Below is a small trained network, with its code and all its weights. Each question gives an input and a class and asks what happens when units are switched off, that is, made to give their printed mean instead of their output.

import numpy as np


def w(rows, s, z=0):
    codes = np.array(rows[::2]) - 128.0
    scale = np.full(codes.shape[1], s)
    scale[-1] = z or s
    return codes * scale


def norm(h):
    return h / np.sqrt((h * h).mean(-1, keepdims=True) + 1e-5)


def f(y):
    return y / 2 * (1 + np.tanh(0.7978845608 * (y + 0.044715 * y**3)))


def log_softmax(a):
    a = a - a.max(-1, keepdims=True)
    return a - np.log(np.exp(a).sum(-1, keepdims=True))


def net(x, mask):
    res = np.array(x, float).reshape(1, 5) / 4 @ E
    u = 0
    for l in range(4):
        y = f(norm(res) @ A[l][:, :-1].T + A[l][:, -1])
        res = res + np.where(mask[u : u + 10], y, B[l][:, -1]) @ B[l][:, :-1]
        u += 10
    return log_softmax(norm(res)[-1] @ U[:, :-1].T + U[:, -1])


A, B = {}, {}
E = w([
[128,126,130,131,129],'x0',
[62,205,152,164,61],'x1',
[170,85,121,104,2],'x2',
[179,184,45,128,112],'x3',
[97,138,120,51,130],'x4',
],0.0072)
A[0] = w([
[175,104,145,146,71,33],'0.n0',
[136,89,105,159,73,156],'0.n1',
[155,133,157,56,60,76],'0.n2',
[150,126,111,124,123,3],'0.n3',
[152,121,155,70,110,137],'0.n4',
[105,151,142,153,80,42],'0.n5',
[138,167,132,160,208,151],'0.n6',
[101,134,104,157,206,98],'0.n7',
[149,117,117,244,127,176],'0.n8',
[201,124,177,212,129,26],'0.n9',
],0.011,0.0022)
B[0] = w([
[147,165,195,71,115,204],'0.n0',
[145,170,164,75,111,224],'0.n1',
[125,160,195,80,153,235],'0.n2',
[130,86,174,123,122,115],'0.n3',
[136,188,122,106,150,174],'0.n4',
[187,175,126,198,140,172],'0.n5',
[163,167,179,96,122,252],'0.n6',
[142,229,225,96,142,229],'0.n7',
[58,118,112,36,126,234],'0.n8',
[87,125,63,2,158,188],'0.n9',
],0.0073,0.0036)
A[1] = w([
[205,79,97,166,69,165],'1.n0',
[73,128,246,115,137,118],'1.n1',
[118,135,204,123,165,95],'1.n2',
[123,160,72,63,151,160],'1.n3',
[177,201,128,195,57,177],'1.n4',
[199,2,70,123,182,97],'1.n5',
[107,151,150,242,98,34],'1.n6',
[55,94,34,237,171,2],'1.n7',
[114,127,185,61,181,126],'1.n8',
[122,79,155,241,107,177],'1.n9',
],0.0075,0.0044)
B[1] = w([
[116,234,201,104,161,135],'1.n0',
[78,106,14,109,81,235],'1.n1',
[100,24,120,97,76,177],'1.n2',
[77,27,28,40,92,229],'1.n3',
[80,105,96,108,160,201],'1.n4',
[118,136,143,254,185,153],'1.n5',
[105,177,99,161,161,117],'1.n6',
[182,106,145,60,249,111],'1.n7',
[203,90,71,95,142,254],'1.n8',
[40,134,182,81,155,111],'1.n9',
],0.0055,0.0044)
A[2] = w([
[94,46,224,123,124,149],'2.n0',
[171,93,70,98,144,41],'2.n1',
[136,131,162,112,66,101],'2.n2',
[57,75,107,80,122,153],'2.n3',
[224,254,61,100,132,128],'2.n4',
[84,154,120,105,214,131],'2.n5',
[98,163,130,173,240,251],'2.n6',
[147,149,185,217,90,106],'2.n7',
[178,98,132,73,186,91],'2.n8',
[201,66,127,76,144,101],'2.n9',
],0.0083,0.0029)
B[2] = w([
[34,157,58,68,32,152],'2.n0',
[133,113,66,176,104,163],'2.n1',
[109,132,144,95,164,154],'2.n2',
[139,144,43,53,118,213],'2.n3',
[1,43,148,82,85,254],'2.n4',
[140,110,156,57,70,181],'2.n5',
[126,123,189,67,75,175],'2.n6',
[185,118,85,83,193,114],'2.n7',
[172,129,136,228,79,209],'2.n8',
[122,135,75,254,159,219],'2.n9',
],0.0077,0.0055)
A[3] = w([
[46,225,156,74,54,218],'3.n0',
[49,154,129,209,78,100],'3.n1',
[204,52,138,143,198,109],'3.n2',
[65,170,139,137,205,168],'3.n3',
[220,105,155,152,2,175],'3.n4',
[118,155,147,92,215,109],'3.n5',
[63,160,56,153,187,106],'3.n6',
[220,92,148,215,170,41],'3.n7',
[210,125,191,112,48,142],'3.n8',
[109,98,57,160,70,1],'3.n9',
],0.0085,0.0033)
B[3] = w([
[204,70,95,210,197,253],'3.n0',
[133,122,120,167,175,133],'3.n1',
[105,220,79,185,162,140],'3.n2',
[254,139,180,98,117,129],'3.n3',
[133,189,218,100,208,163],'3.n4',
[214,132,207,86,17,124],'3.n5',
[179,75,158,81,125,134],'3.n6',
[123,101,96,166,222,139],'3.n7',
[99,102,214,57,248,150],'3.n8',
[77,82,179,104,124,145],'3.n9',
],0.0068,0.011)
U = w([
[193,164,243,7,141,161],'0',
[138,99,48,70,114,149],'1',
[153,65,123,117,150,240],'2',
[50,73,84,123,56,131],'3',
[154,148,120,222,186,149],'4',
[129,125,136,119,69,48],'5',
[48,198,231,189,25,1],'6',
[66,228,206,175,29,1],'7',
],0.012,0.0082)

Each question gives the input, the list of numbers given to net, and the class t.
The units are the neurons (one row each of A and B). Each row of codes is followed by its name. A weight is (code - 128) times the scale printed after its matrix; where a second scale follows, it is the last column's (A, B and U).
mask holds one flag per neuron, layer by layer. A switched-off neuron (its flag False) gives its mean, the last column of its row in B, instead of its output. The means were averaged over made-up inputs and are rounded, as every weight is.
A unit's drop is (log p(t) with every unit on - log p(t) with that unit switched off) / (log p(t) with every unit on - log p(t) with every unit switched off).
The circuit of an input: a set's keep is (log p(t) with only the set's units on - log p(t) with every unit switched off) / (log p(t) with every unit on - log p(t) with every unit switched off). Starting from the 12 units with the biggest drops (on a tie, the unit counted first), units are removed one at a time, each time the one whose removal leaves the highest keep (on an exact tie, the one counted first), for as long as the keep stays at least 0.8.
circuit, biggest first: the units of the circuit, biggest drop first
most important unit: the unit with the biggest drop
top k neurons: the k neurons with the biggest drops, biggest first
top k neurons in layer l: the k neurons of layer l with the biggest drops, biggest first
input [-1,1,1,5,2], class 3: circuit, biggest first : (2.n4)
input [-4,6,-8,-7,4], class 0: top 3 neurons in layer 3 : (3.n3, 3.n0, 3.n5)
input [-6,3,-7,8,-7], class 3: top 2 neurons : (2.n4, 0.n8)
input [-8,5,4,-5,-3], class 2: top 2 neurons : (3.n0, 0.n5)
input [-1,-8,-2,-7,-4], class 4: circuit, biggest first : (2.n4, 3.n2)
input [5,6,-5,-4,-6], class 1: top 3 neurons in layer 3 : (3.n4, 3.n0, 3.n8)
input [-1,7,8,5,-7], class 0: top 3 neurons : (2.n9, 0.n0, 0.n1)
input [3,-7,-6,3,0], class 4: top 2 neurons in layer 3 : (3.n2, 3.n7)
input [-5,3,7,4,6], class 0: circuit, biggest first : (0.n2, 3.n8)
input [-2,-7,-5,5,0], class 4: top 2 neurons : (2.n8, 2.n9)
input [4,-1,-4,-2,6], class 1: top 2 neurons in layer 1 : (1.n1, 1.n2)
input [-6,-3,-2,-6,6], class 1: top 2 neurons : (2.n3, 2.n4)
input [-2,-7,6,2,-2], class 4: top 4 neurons : (2.n9, 0.n7, 1.n5, 0.n6)
input [-2,-6,6,-1,4], class 0: top 2 neurons in layer 3 : (3.n4, 3.n0)
input [1,-4,2,2,-1], class 4: most important unit : 1.n1
input [-5,-8,-8,-8,-1], class 0: top 2 neurons : (0.n7, 2.n6)
input [8,-4,8,-7,4], class 0: top 4 neurons : (2.n4, 3.n4, 0.n8, 1.n3)
input [7,5,1,2,4], class 2: top 2 neurons : (3.n0, 2.n8)
input [-5,-1,1,6,2], class 3: top 2 neurons in layer 0 : (0.n8, 0.n9)
input [-1,7,-1,1,0], class 4: circuit, biggest first : (3.n0)
input [-2,-8,8,2,5], class 0: top 2 neurons : (3.n4, 3.n0)
input [7,-7,-4,0,-8], class 1: top 2 neurons : (0.n9, 0.n8)
input [-1,-8,8,-8,3], class 0: top 2 neurons in layer 1 : (1.n3, 1.n4)
